Below are the code and all the weights of a small trained network. Each question names an input and a class and asks about switching units off, where a switched-off unit gives its printed mean instead of its output.

import numpy as np


def w(rows, s, z=0):
    codes = np.array(rows[::2]) - 128.0
    scale = np.full(codes.shape[1], s)
    scale[-1] = z or s
    return codes * scale


def norm(h):
    return h / np.sqrt((h * h).mean(-1, keepdims=True) + 1e-5)


def f(y):
    return np.maximum(y, 0)


def log_softmax(a):
    a = a - a.max(-1, keepdims=True)
    return a - np.log(np.exp(a).sum(-1, keepdims=True))


def net(x, mask):
    res = np.array(x, float).reshape(1, 7) / 4 @ E
    u = 0
    for l in range(3):
        y = f(norm(res) @ A[l][:, :-1].T + A[l][:, -1])
        res = res + np.where(mask[u : u + 12], y, B[l][:, -1]) @ B[l][:, :-1]
        u += 12
    return log_softmax(norm(res)[-1] @ U[:, :-1].T + U[:, -1])


A, B = {}, {}
E = w([
[129,129,129],'x0',
[229,218,128],'x1',
[129,122,128],'x2',
[126,125,127],'x3',
[241,93,188],'x4',
[125,131,128],'x5',
[167,30,3],'x6',
],0.0058)
A[0] = w([
[164,154,78,13],'0.n0',
[85,189,72,4],'0.n1',
[135,118,212,29],'0.n2',
[135,203,138,72],'0.n3',
[154,120,120,43],'0.n4',
[116,200,162,87],'0.n5',
[162,156,75,55],'0.n6',
[155,192,110,106],'0.n7',
[99,176,136,29],'0.n8',
[89,82,231,148],'0.n9',
[155,147,88,70],'0.n10',
[66,123,255,126],'0.n11',
],0.011,0.0039)
B[0] = w([
[147,119,67,145],'0.n0',
[247,110,163,155],'0.n1',
[246,238,117,168],'0.n2',
[93,100,186,170],'0.n3',
[174,123,137,132],'0.n4',
[66,75,181,187],'0.n5',
[157,151,36,155],'0.n6',
[51,45,182,172],'0.n7',
[34,141,191,146],'0.n8',
[215,177,19,232],'0.n9',
[159,155,72,148],'0.n10',
[119,254,64,255],'0.n11',
],0.0066,0.0053)
A[1] = w([
[45,143,177,9],'1.n0',
[123,150,226,105],'1.n1',
[148,83,95,167],'1.n2',
[147,5,84,96],'1.n3',
[155,101,174,90],'1.n4',
[113,74,147,4],'1.n5',
[145,146,100,57],'1.n6',
[134,98,95,3],'1.n7',
[47,139,84,138],'1.n8',
[130,121,139,39],'1.n9',
[134,124,132,44],'1.n10',
[104,52,131,94],'1.n11',
],0.014,0.0026)
B[1] = w([
[100,171,87,175],'1.n0',
[106,78,255,185],'1.n1',
[94,5,89,209],'1.n2',
[116,89,211,254],'1.n3',
[53,56,121,145],'1.n4',
[206,175,141,140],'1.n5',
[118,239,50,161],'1.n6',
[125,119,144,163],'1.n7',
[50,173,131,222],'1.n8',
[96,128,148,128],'1.n9',
[139,138,118,128],'1.n10',
[64,31,172,171],'1.n11',
],0.0052,0.0066)
A[2] = w([
[120,193,175,46],'2.n0',
[171,120,160,130],'2.n1',
[146,1,237,5],'2.n2',
[117,75,186,115],'2.n3',
[79,138,58,70],'2.n4',
[200,143,152,198],'2.n5',
[123,173,73,117],'2.n6',
[214,145,66,123],'2.n7',
[201,97,178,159],'2.n8',
[106,183,83,198],'2.n9',
[84,81,220,6],'2.n10',
[237,169,157,204],'2.n11',
],0.0092,0.0031)
B[2] = w([
[90,25,116,188],'2.n0',
[57,36,172,163],'2.n1',
[180,183,49,254],'2.n2',
[82,213,79,210],'2.n3',
[137,102,58,201],'2.n4',
[122,109,194,207],'2.n5',
[150,182,66,209],'2.n6',
[255,158,170,227],'2.n7',
[122,44,194,203],'2.n8',
[204,146,76,250],'2.n9',
[128,200,145,201],'2.n10',
[160,112,239,242],'2.n11',
],0.0059,0.0037)
U = w([
[69,216,80,148],'0',
[32,65,96,90],'1',
[188,215,136,243],'2',
[129,18,125,45],'3',
[49,200,205,34],'4',
[172,115,60,254],'5',
[135,132,254,103],'6',
[201,62,167,68],'7',
],0.02,0.0023)

Each question gives the input, the list of numbers given to net, and the class t.
The units are the neurons (one row each of A and B). Each row of codes is followed by its name. A weight is (code - 128) times the scale printed after its matrix; where a second scale follows, it is the last column's (A, B and U).
mask holds one flag per neuron, layer by layer. A switched-off neuron (its flag False) gives its mean, the last column of its row in B, instead of its output. The means were averaged over made-up inputs and are rounded, as every weight is.
A unit's drop is (log p(t) with every unit on - log p(t) with that unit switched off) / (log p(t) with every unit on - log p(t) with every unit switched off).
The circuit of an input: a set's keep is (log p(t) with only the set's units on - log p(t) with every unit switched off) / (log p(t) with every unit on - log p(t) with every unit switched off). Starting from the 12 units with the biggest drops (on a tie, the unit counted first), units are removed one at a time, each time the one whose removal leaves the highest keep (on an exact tie, the one counted first), for as long as the keep stays at least 0.8.
units of the circuit, in order: the units of the circuit, biggest drop first
top k neurons: the k neurons with the biggest drops, biggest first
k most important neurons of layer l: the k neurons of layer l with the biggest drops, biggest first
input [7,-1,4,8,1,7,-6], class 2: units of the circuit, in order	0.n9
input [-5,8,-4,8,-4,-7,3], class 5: 4 most important neurons of layer 0	0.n7; 0.n11; 0.n2; 0.n0
input [4,2,-5,-7,2,5,8], class 7: units of the circuit, in order	0.n11; 1.n3
input [-2,0,0,5,-5,2,3], class 1: top 3 neurons	0.n11; 0.n9; 0.n2
input [-8,5,-5,0,-2,-7,1], class 5: units of the circuit, in order	0.n6; 0.n0
input [8,3,5,5,1,-3,-5], class 6: units of the circuit, in order	1.n1; 2.n0
input [-4,6,-5,-2,4,7,7], class 7: units of the circuit, in order	0.n11; 2.n11
input [2,-1,-5,1,1,6,3], class 3: 2 most important neurons of layer 0	0.n11; 0.n9
input [0,1,4,7,-6,-4,-2], class 4: top 3 neurons	0.n9; 1.n1; 0.n1
input [-8,-3,1,-1,7,-2,2], class 3: top 2 neurons	0.n11; 1.n2
input [-7,0,-5,3,-3,-8,-6], class 0: units of the circuit, in order	1.n3; 2.n11
input [3,-3,6,-4,8,1,-2], class 2: top 2 neurons	0.n9; 0.n11
input [-8,-5,-8,1,-8,1,-8], class 0: top 3 neurons	0.n11; 0.n9; 1.n3
input [3,0,-7,7,3,8,3], class 3: top 3 neurons	0.n11; 0.n9; 0.n2
input [6,-1,2,-3,-4,4,1], class 1: units of the circuit, in order	0.n11
input [1,6,0,0,-3,0,1], class 5: top 3 neurons	0.n6; 0.n10; 0.n1
input [8,6,-6,5,-1,-4,2], class 5: 2 most important neurons of layer 1	1.n2; 1.n6
input [1,-2,-4,-2,7,-3,-6], class 2: 2 most important neurons of layer 0	0.n11; 0.n9
input [8,-3,0,-1,6,5,0], class 2: top 2 neurons	0.n9; 1.n3
input [3,-1,-6,7,4,2,2], class 3: top 2 neurons	0.n11; 0.n9
input [7,0,-3,0,1,0,1], class 3: top 2 neurons	0.n11; 1.n8
input [-8,-1,8,-6,-5,4,-7], class 0: 2 most important neurons of layer 1	1.n3; 1.n0
